[[ 37 -61  27 -32  -8  26]
 [-15   6 -30  13  22   8]
 [-51  53 -71  43  44  -5]
 [-15   7 -30  13  22   7]
 [ -5  41  26  -4 -16 -28]
 [ 35 -34  52 -29 -33   0]
 [ 27 -73  17  14 -57   5]
 [-10  78  30 -29  21 -25]]
->
[[-10  78  30 -29  21 -25]
 [-51  53 -71  43  44  -5]
 [ -5  41  26  -4 -16 -28]
 [-15   7 -30  13  22   7]
 [-15   6 -30  13  22   8]
 [ 35 -34  52 -29 -33   0]
 [ 37 -61  27 -32  -8  26]
 [ 27 -73  17  14 -57   5]]

[[ 73  18 -18  22  -9  -8 -14]
 [  8 -16  40 -22  37 -17 -15]
 [ 50   3   4 -20  23 -11 -12]
 [ -6  -4 -29 -39 -16  -6  27]
 [ 49 -15  -7 -26 -21 -14 -25]
 [ 34  -5 -20 -35 -26   4 -10]
 [-42  10 -20  23  15 -14 -18]
 [-43  -1 -35   5 -30  -7 -11]
 [-31   8  -8  11   3   7  35]
 [ 23  13   4 -16  -4   6 -22]
 [ 19  38 -10 -25 -16  39 -16]]
->
[[ 19  38 -10 -25 -16  39 -16]
 [ 73  18 -18  22  -9  -8 -14]
 [ 23  13   4 -16  -4   6 -22]
 [-42  10 -20  23  15 -14 -18]
 [-31   8  -8  11   3   7  35]
 [ 50   3   4 -20  23 -11 -12]
 [-43  -1 -35   5 -30  -7 -11]
 [ -6  -4 -29 -39 -16  -6  27]
 [ 34  -5 -20 -35 -26   4 -10]
 [ 49 -15  -7 -26 -21 -14 -25]
 [  8 -16  40 -22  37 -17 -15]]

[[ 91 -43 -86  47  79 -37 -69  52  51]
 [ 50 -60 -82  20  73  72  15  36 -83]
 [ 50 -38 -15  47 -18 -23  31  22 -22]]
->
[[ 50 -38 -15  47 -18 -23  31  22 -22]
 [ 91 -43 -86  47  79 -37 -69  52  51]
 [ 50 -60 -82  20  73  72  15  36 -83]]

[[ 13  11  34 -86   8  -2  11  26  31 -23  11  11   5  20  21]
 [-21 -44  32  34  33   9  28  43   4  -9  26  20   2  31  34]
 [-60  36  -7  19  -8   7 -22  15  46 -22  20 -13 -24  10   3]
 [  7  42   1  31 -15  13 -13  40  18  26  40 -11 -89  14  14]]
->
[[  7  42   1  31 -15  13 -13  40  18  26  40 -11 -89  14  14]
 [-60  36  -7  19  -8   7 -22  15  46 -22  20 -13 -24  10   3]
 [ 13  11  34 -86   8  -2  11  26  31 -23  11  11   5  20  21]
 [-21 -44  32  34  33   9  28  43   4  -9  26  20   2  31  34]]

[[-35 -29  31 -11   7 -39  15 -31]
 [-16  43 -67 -39 -83 -26   7 -15]
 [  0   4  52 -31  26 -17  -1 -15]]
->
[[-16  43 -67 -39 -83 -26   7 -15]
 [  0   4  52 -31  26 -17  -1 -15]
 [-35 -29  31 -11   7 -39  15 -31]]

[[-18  64   7 -10  42 -34 -46 -40 -27 -12  39  77  73]
 [  7 -14  23  12  15  10   5   3   3  37 -16 -19   4]
 [-22  37   3  12  33 -37 -60 -50  19  22  16  45  19]
 [ 24  50  16  -6  28  21  38  34 -26  -8  -2  48  34]
 [ 19 -19  45  14  -3   8 -11  -2  26  26  -2   0   9]
 [ 19  15  33  14  30  16  45  38  15  16  -9  -9   4]
 [ 40 -13  21  23 -10  46  58  61  21  12 -13 -13 -12]]
->
[[-18  64   7 -10  42 -34 -46 -40 -27 -12  39  77  73]
 [ 24  50  16  -6  28  21  38  34 -26  -8  -2  48  34]
 [-22  37   3  12  33 -37 -60 -50  19  22  16  45  19]
 [ 19  15  33  14  30  16  45  38  15  16  -9  -9   4]
 [ 40 -13  21  23 -10  46  58  61  21  12 -13 -13 -12]
 [  7 -14  23  12  15  10   5   3   3  37 -16 -19   4]
 [ 19 -19  45  14  -3   8 -11  -2  26  26  -2   0   9]]

[[ 46  44 -13 -29  39]
 [ 38  11 -22 -37  33]
 [ -3  27  34  43  -7]
 [ -7  18  51  48 -15]
 [ 41 -19 -58 -74  37]
 [-23 -50  -4   6 -27]
 [ 28 -31 -41 -52  25]
 [ 32 -42 -56 -65  27]
 [ 16  65  37  52  14]
 [ 57   7 -61 -89  49]
 [ 33  35 -12  -9  32]
 [  9 -24 -21 -25   5]]
->
[[ 16  65  37  52  14]
 [ 46  44 -13 -29  39]
 [ 33  35 -12  -9  32]
 [ -3  27  34  43  -7]
 [ -7  18  51  48 -15]
 [ 38  11 -22 -37  33]
 [ 57   7 -61 -89  49]
 [ 41 -19 -58 -74  37]
 [  9 -24 -21 -25   5]
 [ 28 -31 -41 -52  25]
 [ 32 -42 -56 -65  27]
 [-23 -50  -4   6 -27]]
---
[[-30 -60 -22 -15]
 [  9 -20 -20  41]
 [-15  40  11 -41]
 [  6  72   2 -15]
 [  7 -36   6 -39]]
->
[[-60 -22]
 [-20 -20]]

[[ 68  18 -28 -59]
 [ 66  39  39  43]
 [ 22  42 -74  45]]
->
[[ 18 -28]
 [ 39  39]]

[[-40  59  88]
 [-51 -35 -43]]
->
[[ 59  88]
 [-35 -43]]

[[ 16 -17  -3  19  11]
 [-43  38  55 -67   6]]
->
[[-17  -3]
 [ 38  55]]

[[ 54   8  47  19  -1]
 [ 32 -51  -2  23 -52]
 [ 35  46   2   0  12]
 [-39 -63 -70  39 -55]
 [-46 -28  23  45 -41]]
->
[[  8  47]
 [-51  -2]]

[[-33  22  22  62  31]
 [ 30 -27 -27 -69 -45]]
->
[[ 22  22]
 [-27 -27]]

[[ 65  -5 -10  76  -7]
 [-41  25 -41 -50   7]
 [-38  25 -42 -46   8]
 [-21 -22  49 -24   2]]
->
[[ -5 -10]
 [ 25 -41]]

[[-58  22  20]
 [-69  83  25]
 [-67  47  24]
 [-41  31  13]]
->
[[22 20]
 [83 25]]

[[-58  34  15 -63 -17]
 [ 25 -47  69  49  30]
 [ 80 -70  19  84  82]]
->
[[ 34  15]
 [-47  69]]
